(in the rows, 128 means zero)
Each row is followed by its group and then its class within the group.
[118 139 129 118 147 110 134 124 107  85 132 118 143 108 137 115 143 136
 129 143 125 121 112 118 167 131 128 113 125 123 122 142 144 115 167 106
 114 128 117  92 122  86 112 136  87 136  92 118 153 139 110 134 148 130
 115  89 134 160 130 139 127  85 110 120 121 126 122 149 144 124 129]  Q733.(92)
[120 109 112 186 159 139 109 122 133 118 138 114 120 113 165 132 128 104
 121 139 122 140 101 127 134 138 138 146 116 129 119 112 131 147 133  75
  78 137 103 120  91  99  88 142   4 176 143 109 115 145 141 148 140 153
 123  98 142 160 151 129 139  95 151 115 118  99 147 158 172 132 141]  Q733.(91)
[104 110 126 114 140 122 134 120 114  94 124 117 151 134 135 109 146 133
 138 136 128 132 124 127 166 143 123 118 106 123 132 132 146 128 162 105
 128 127 126  96 112  93 121 133  86 130 104 130 123 128 109 154 146 141
 142  88 129 169 130 133 147  94 110 125 116 118 113 134 138 145 125]  Q733.(92)
[ 90 140 123 145 161 137 112 128 125 120 126 126 135 116 149 120 120 107
 118 133 130 130 109 119 135 134 128 104 136 121 139  98 144 147 163  95
 100 140 114 144 105  74  92 131   4 158  87 125 122 130 124 141 125 122
 129  96 141 155 144 111 132  96 108 121 124  97 130 152 158 123 127]  Q750.(84)
[112 134 127 135 170 128 118 137 124 115 127 116 134 130 129 131 126 129
 113 130 127 121 119 121 160 135 134 108 125 127 124 133 130 131 154 124
 116 128 122 122 124  89 118 132  96 131  89 127 142 121 133 125 139 120
 128 119 127 156 126 132 117  98 106 106 136 125 116 138 135 119 130]  Q750.(84)
[127 110 126 138 149 149 112 119 134 122 145 120 112 128 149 123 103 123
 128 144 130 132 152 125 167 111 116 126 117 124 117 113 118 148 114 124
 107 130 129 125 114 147 101 109  65 138 113 129 121 119 131 155 145 138
 129 128 120 195 151 156 137 120 154 132 112 126 128 124 157 138 143]  Q733.(92)
[109 131 114 138 147 148 119 141 112 104 146 124 134 125 141 126 123 129
 116 152 161 132 126 129 185 108 128 106 112 123 130 150 135 152 127 129
  92 142 121 125 123 127 117 134  54 141 116 108 133 130 121 133 126 165
 127 101 119 212 138 113 121 103 156 120 116 125 126 130 167 137 134]  Q750.(88)
[110 111 127 124 148 123 130 123 113  90 130 118 149 110 144 121 130 129
 121 127 118 132 119 123 186 159 126 123 105 131 126 123 153 111 161  99
  93  80 111 106 104  76 110 137  39 135  82 115 148 129 124 137 157 140
 118  77 131 195 140 131 133  77 124 113 124 115 121 141 152 129 133]  Q733.(92)
[ 99 123 119 147 144 152 122 139 119 130 143 121 117 125 136 123 108 124
 126 146 150 118 134 124 159 107 120 110 118 120 130 105 125 157 108 120
  88 125 130 125 119 144 116 118  65 138 123 121 109 127 135 146 112 156
 132 113 167 185 129 139 119 127 187 140 115 121 133 126 159 153 117]  Q750.(88)
[ 81 132 117 146 139 129 102 129 106 126 130 136 138 127 151 123 123 114
 135 131 135 126 103 116 114 133 136 117 125 116 148 119 131 141 158  78
 121 131 127 126 121  91 102 146  79 154 129 122 107 139 104 121  97 145
 135 103 137 113 130 116 124 102 106 118 133 107 129 161 146 132 129]  Q750.(88)
[122 115 129 125 161 135 114 115 117 121 129 123 113 135 151 136 116 127
 119 134 131 129  99 117 136 116 128 135 124 110 131  88 123 149 149  72
 105 137 112 106  87 103 116 139  41 158 122 121 132 141 130 118 145 128
 123 124 129 182 135  95 127 111 139 140 123 136 115 146 141 133 131]  Q733.(92)
[102 134 129 134 146 124 124 134 107 114 139 127 134 137 150 132 121 128
 119 145 149 124 108 119 145 119 133 101 120 134 136 115 138 145 161  91
 102 138 107 114 125  94  99 136  64 152 117 113 127 131 112 127 112 137
 125 102 135 162 132 123 109  98 137 116 120 112 123 145 140 135 129]  Q750.(88)
[105 129 111 151 146 116 113 112 112  94 139 123 138 117 148 139 124 110
 126 135 107 126  77 105 103 159 139 143 130 127 153 103 121 131 187  44
  99 135 103 101  93  46  76 158   4 179 105 125 129 146 117 133 129 124
 118  63 136 109 140 121 126  76 100 110 113  86 129 181 149 123 134]  Q733.(91)
[119 139 130 147 158 114 114 125 113 107 134 132 128 128 127 138 114 148
 105 138 145 123 123 117 186 118 138 105 118 131 135 122 132 141 150 131
 120 129  96 149 130 101 124 144  71 130  84 119 156 128 123 118 152 120
 122 107 121 218 118 154 103  97 149 113 118 130 121 136 134 132 134]  Q750.(84)
[106 125 118 121 148 153 135 137 130 120 123 117 139 118 124 126 126 124
 115 142 143 139 147 130 184 117 129 102 107 138 132 132 139 135 137 139
  89 127 141 157 131 115 118 119  79 127 103 107 131 120 134 128 143 148
 150 116 130 187 126 116 125  87 136 122 113 129 119 120 150 133 138]  Q750.(84)
[103 126 132  87 141 123 128 153 113  99 143 119 149 127 120 122 137 130
 138 148 135 129 132 136 171  80 125 119 101 140 126 130 125 136 140 105
 129 129 144  94 122 127 125 115 114 121 102 132 122 132 122 156 133 142
 136 112 132 177 127 139 126 106 126 135 120 139 122 104 138 126 129]  Q733.(92)
[ 89 116 113 154 148 154 116 140 123 130 125 134 125 114 153 118 117 110
 127 155 144 138 122 121 135 115 131 121 111 118 142 100 130 153 135  93
 112 140 134 128 117 116  98 128  41 153 132 108 126 137 134 135 111 138
 202  94 137 151 142 125 130 112 132 129 125 104 137 136 176 125 111]  Q750.(88)
[116 119 125 140 156 137 122 119 136 109 134 106 133 127 141 131 123 131
 117 141 122 130 131 123 150 126 125 128 103 115 121 111 128 135 156  70
 118 135 122 114 105  89 102 136  45 151 100 119 132 136 129 151 135 136
 126 101 128 177 127 134 132  94 118 120 122 116 132 138 158 117 136]  Q733.(92)
[ 81 117 120 138 149 128 136 122 108  89 130 119 152 111 139 122 142 118
 132 143 129 113 113 117 175 132 132 134 106  98 134 156 137 133 152  85
 105 126 122  96 113  76 106 121  65 156 117 116 141 134 119 145 136 165
 131  78 134 159 137 126 138  89 120 118 130 107 146 155 141 129 127]  Q733.(91)
[ 85 141 122 135 139 136 121 140  96 105 127 126 142 119 149 120 129 131
 137 150 146 129 126 114 160 121 127 103 105 118 136 117 140 147 153  96
 108 131 114 110 119  96 100 120  66 149 110 104 118 130 111 141 112 156
 133  84 135 176 138 118 125 113 124 120 133 113 124 156 149 136 122]  Q750.(88)
[135 125 131 108 145  97 117 122 109  79 138 180 137 134 140 141 133 150
 117 134 132 129 114 122 159 116 125 137 124 121 124 138 132 124 151 110
 119 124 110  80 106 102 113 135  92 144 111 121 151 128 124 143 158 133
 125  95 145 170 130 149 117 112 149 120 125 124 127 141 127 135 129]  Q733.(91)
[129 142 130 133 136 106 114 134  93 114 133 131 145 111 136 148 122 159
 117 137 160 135 126 133 143 109 130 113 127 129 133 126 138 122 170 110
 107 132 113  84 126  95  71 147  59 153 108 131 141 132 112 127 133 129
 133 107 135 175 124 137  96 107 158 111 128 123 111 151 133 143 133]  Q750.(88)
[ 93 125 111 135 145 114 121 137 112  86 127 124 136 125 134 129 138 135
 129 132 142 133 114 121 156 132 127  98 140 123 141 135 141 129 166 104
 104 143 116 109 132  89 108 131  83 147 102 110 139 132 122 140 118 141
 137  96 132 161 122 134 109  86 121 115 122 114 128 148 155 133 133]  Q750.(88)
[115 120 130 118 135 119 102 120 110 136 127 137 131 111 134 139 121 121
 140 135 145 112  97 122 113 127 143 114 124 111 152 116 117 146 148  84
 119 132 126 130 120 114 114 127  93 149 116 125 130 135 121 135 111 113
 145 110 125 110 141 116 127 119 102 123 142  99 130 142 113 140 131]  Q750.(84)
[ 96 122 128 123 150 138 134 134 126 112 126 110 139 119 144 127 132 129
 125 138 135 133 133 120 192 116 127 119 108 120 123 123 129 136 133 114
 103 127 127 111 108 125 108 120  60 137 110 114 131 127 127 159 161 145
 123 102 125 207 146 123 122 107 145 123 114 124 138 123 149 130 133]  Q733.(92)
[ 87 124 122 146 150 130 124 137 116 105 138 131 140 121 147 122 130 126
 129 135 134 120 127 131 163 135 135 109 115 116 149 124 131 144 166  84
 101 129 126 125 135  83 105 130  59 147  89 112 133 126 123 129 112 137
 129  86 131 151 135 123 130  81  99 118 134 112 131 140 144 132 153]  Q750.(84)
[ 69 117 123 139 155 150 132 132 133 122 121 129 155 115 144  94 134 113
 137 148 136 129 132 108 185 140 145 108  96 124 149 109 150 140 161  83
 105 123 130 149 120  92 102 129  50 141 108 113 120 127 120 131  92 167
 129  43 130 192 135  83 155  60 101 144 112 123 128 146 163 130 132]  Q750.(88)
[ 95 137 125  91 134 102 115 134 106  91 133 130 157 122 121 127 135 148
 126 127 142 133  90  94 140 136 129 102 120 118 148 145 143 119 175  83
 124 131 108  73 122  64 114 142 109 144  89 128 149 135 107 127 116 120
 135  86 137 117 109 125 122  85 112 111 124 125 115 164 118 126 130]  Q750.(88)
[106 127 127 137 147 127 128 122 127 116 127 124 140 125 140 128 120 132
 118 140 137 127 138 129 169 128 144 113 126 125 127 125 140 143 145 113
 102 127 116 131 112 107 102 136  60 140 105 102 148 121 129 128 132 135
 122 117 130 190 128 123 121  97 135 121 122 119 136 136 148 112 133]  Q750.(84)
[ 96 135 122 139 140 117 112 139 116 106 131 131 148 121 137 138 129 139
 114 148 153 128 115 115 166 132 134  84 115 130 138 144 148 134 186 108
 123 126 111 104 132  73 101 146  57 143 108 107 129 136 111 116 104 143
 127  82 126 186 131 132 121  76 126 106 134 114 124 151 140 135 122]  Q750.(88)

Each row is followed by its group and then its class within the group.
[115 131 149 132 121 135 131 131 134 131 127 128 128 118 118 124 141 122
 116 121 135 134 152 144 117 119 127 125 127 114 124 121 113 135 139 133
 158 130 121 144 116 128 115 131 118 126 136 111 139 129 117 126 124 138
 151 115 144 120  98 133 127 128 134 116 124 134 110 126 115 141 142]  Q281.Q477
[126 136 143 119 132 145 121 144 132 163 123 126 111 118 115 140 134 112
 118 132 135 117 148 131 135 122 115 111 123 110 131 126 121 140 137 125
 144 141 114 149 127 144 113 132  96 119 146  88 122 120 130 124 131 147
 136 108 134 132 106 125 133 115 140  88 135 140 114 121 114 139 152]  Q281.Q477
[126 147 135 107 132 117 130 151 135 138 130 124 124 117 136 138 141 134
 131 128 140 115 124 119 129 123 121 133 127 108 125 126 129 119 127 124
 123 147 126 125 145 124 124 136 125 122 133 150 134 120 137 132 133 119
 124 116 133 139 125 117 127 118 128 126  98 138 128 128 123 118 127]  Q814.Q285
[128 129 139 125 124 121 125 149 127 143 121 129 122 123 124 138 161 135
 122 126 146 119 113 118 149 114 121 144 124 115 133 124 132 125 136 129
 128 146 132 115 141 123 123 112 133 126 143 142 136 103 139 120 127 123
 133 121 130 146 121 125 129 115 135 109 108 142 120 143 117 132 115]  Q814.Q337
[120 130 138 122 125 116 134 143 133 130 125 118 127 122 126 136 137 125
 127 117 130 111 131 119 135 118 129 139 125 112 126 130 122 130 128 134
 125 157 133 127 159 124 123 135 133 108 134 147 134 106 135 133 133 124
 128 124 138 133 123 113 122 125 132 121 111 147 121 123 121 137 119]  Q814.Q337
[130 136 127 101 113 163 114 148 139 140 111 137 111 109 120 129 136 114
 119 132 151  98 112 108 162 110  98 103 130 122 148 132 136 136 131 106
 142 157 110 114 153 127 113 118 126 109 132 112 115 121 147  87 144 159
 120 101 111 169 114 129 145  76 132 131 105 148 123 122 133 127 136]  Q814.Q285
[121 130 131 121 119 151 125 134 147 128 130 130 125 117 127 140 126 113
 123 112 146 115 144 125 123 105 111 115 122 110 131 117 125 135 128 111
 144 151 112 135 126 149 121 124 122 119 133  98 123 120 123 131 129 140
 134  96 144 148 111 135 135 108 152 125 127 153 111 129 118 130 136]  Q281.Q694
[129 133 130 128 147 113 131 150 124 129 122 108 136 128 129 135 133 139
 131 128 139 127 136 127 122 133 127 151 123 119 132 139 123 125 132 136
 131 132 120 126 113 122 120 132 141 122 142 143 161 116 138 128 127 117
 133 128 125 131 108 122 123 119 127 124 102 138 121 133 119 136 133]  Q814.Q337
[119 128 132 129 118 120 130 139 131 135 130 124 128 142 125 132 138 126
 127 122 143 118 130 122 131 125 119 138 138 116 129 124 120 128 134 131
 138 141 143 126 137 129 120 126 133 119 136 138 123 114 138 135 137 120
 126 123 118 145 116 120 129 113 136 133 114 145 124 130 128 122 125]  Q814.Q337
[138 130 127 115 141 103 136 153 122 141 134 119 131 129 125 136 139 132
 131 123 136  95 125 124 135 125 124 140 122 105 117 128 128 122 123 138
 117 140 133 138 130 118 131 135 137 130 136 146 134 110 137 145 129 115
 124 125 146 108 121 120 120 123 129 119 104 133 119 119 122 125 127]  Q814.Q285
[128 130 130 127 118 125 133 140 130 135 131 124 129 113 130 147 130 130
 123 128 139 106 131 119 134 117 144 145 144  98 129 132 125 138 131 121
 119 151 137 123 129 131 126 114 124 127 138 139 138 118 137 131 132 143
 136 118 123 138 121 122 133 107 134 136 111 147 120 131 112 139 128]  Q814.Q337
[129 130 141 126 127 120 129 132 134 143 136 123 133 120 115 134 130 123
 131 121 120 124 154 131 111 110 124 134 126 119 127 126 103 134 134 126
 135 133 115 149 115 152 113 140 119 128 124 109 124 117 129 150 116 135
 130 119 141 118 115 132 120 141 136 123 131 140 115 124 113 121 148]  Q281.Q694
[129 115 141 138 121 138 125 134 125 125 132 123 132 131 119 139 132 122
 130 124 131 123 145 131 115 135 123 127 122 110 140 129 125 136 122 132
 149 109 115 127 126 140 109 128 129 130 135 112 128 119 127 135 129 142
 137 120 127 120 105 126 127 125 135 122 131 124 108 135 116 135 143]  Q281.Q477
[122 125 140 112 117 160 120 134 128 142 121 134 120 111 114 155 133 116
 131 131 149 125 134 130 137 116  98 105 127 115 141 129 144 141 136 117
 166 133  99 131 140 145 105 134 116 118 125  93 116 119 122 109 134 154
 128 109 108 145 104 129 146  95 132 132 129 145 110 129 119 137 160]  Q281.Q477
[123 136 128 117 133 129 135 147 130 140 122 132 129 138 132 134 129 134
 122 121 142 119 112 112 138 117 123 127 131 119 128 118 138 133 125 130
 125 139 118 122 142 117 124 125 136 121 136 146 128 128 138 126 115 120
 119 124 116 142 122 127 128 121 120 127 112 141 130 129 127 119 115]  Q814.Q285
[118 126 151 130 141 117 154 135 127 150 129 104 149 136 106 132 126 138
 120 122 119 136 166 129 101 133 142 159 125 116 120 121 116 133 143 140
 130 117 126 150 123 150 106 152 128 134 133 121 142 119 133 164 127 132
 143 126 151  93 107 128 121 149 120 110 113 126 127 113 104 134 164]  Q281.Q694
[125 128 125 116 120 113 133 153 130 131 128 122 128 122 128 142 133 125
 144 119 141 112 127 123 133 119 123 138 129 104 125 130 125 124 126 120
 129 152 127 126 135 111 117 134 128 124 135 146 133 111 134 137 126 123
 127 113 141 137 118 125 120 119 133 114 108 133 121 125 124 137 121]  Q814.Q285
[122 123 128 106 118 136 115 142 140 130 132 134 110 105 126 130 136 119
 127 120 145 103 113 119 135 119 103 114 130 118 131 129 118 135 123 119
 133 146 145 122 138 131 108 115 116 127 127 109 126 119 133 124 142 136
 117 111 129 169 135 125 145 107 145 135 137 150 118 130 132 143 125]  Q814.Q285
[108 118 148 137 127 143 126 131 126 130 136 119 137 128 127 129 149 130
 122 124 129 133 168 149 112 124 132 139 131 111 123 127 101 130 141 141
 151 121 120 135 100 136 107 131 119 123 134 106 141 120 129 153 121 127
 154 125 142  99  93 126 128 132 122 117 119 144 114 129 104 142 143]  Q281.Q477
[123 117 125 130 117 116 134 161 147 131 119 119 117 126 121 135 139 127
 118 117 134 108 130 118 137 118 120 141 127 114 128 127 117 131 125 129
 123 153 133 136 131 128 113 129 127 123 136 140 133 129 137 132 138 144
 134 118 139 144 113 122 110 121 134 113  97 137 131 121 120 141 132]  Q814.Q337

Each row is followed by its group and then its class within the group.
[115 146 120 136 159 131 142 124 137 103 115 128 139 119 120 118 115 120
 140 115 109 151 113 119 138 140 145 116 113 116 124 144 134 131 122 117
 135 152 125 108 147 130 129 108 140 115 117 129 126 122 131 145 124 122
 116 118 128 144 115 142 156 151 117 129 108 126 136 117 120 141 116]  <30>.[89]
[131 140 127 139 138 123 141 135 134 139 109 124 144 128 129 116 115 118
 138 117 114 139 119 130 127 122 127 118 110 133 129 139 138 123 130 126
 138 133 124 136 137 136 112 128 122 117 132 129 113 128 130 124 115 111
 127 110 118 136 114 135 139 141 127 116 120 140 121 128 117 124 119]  <30>.[79]
[139 127 145 140 121 128 133 146 124 130 126 127 136 127 126 132 140 122
 108 145 141 117 127 103 115 115 101 138 130 128 134 113 126 123 133 118
 111 112 122 139 118 109 139 133 125 143 131 127 122 116 123 129 125 133
 143 137 111 132 133 138 138 114 140 127 127 125 125 128 136 149 112]  <34>.[74]
[128 130 126 121 110 125 122 130 126 115 124 123 123 110 126 127 151 116
 137 133 137 124 122 115 107 134 148 136 130 117 119 131 136 136 119 138
 121 139 119 142 122 135 136 113 127 136 130 124 118 109 133 147 138 116
 104 127 127 124 113 127 123 132 115 126 106 120 122 134 141 138 129]  <34>.[56]
[135 129 137 126 111 124 114 137 122 132 131 120 110 118 130 129 154 124
 123 144 140 112 132 111  94 121 127 149 130 125 126 118 133 123 127 130
 121 121 121 142 118 113 140 133 132 137 134 127 119 113 128 138 132 130
 138 133 115 133 127 129 117 119 134 117 122 125 121 130 143 142 123]  <34>.[56]
[106 132 108 112 137 140 133 114 148  86 141 133 131 108 116 132 124 135
 147 105 113 144 112 132 158 169 160 109 126 109 113 137 118 137 117 130
 138 159 137  88 132 137 142  90 114 118 124 131 150 114 151 147 143 133
 104 126 151 118 123 132 141 141  99 144 108 109 144 115 132 120 135]  <26>.[87]
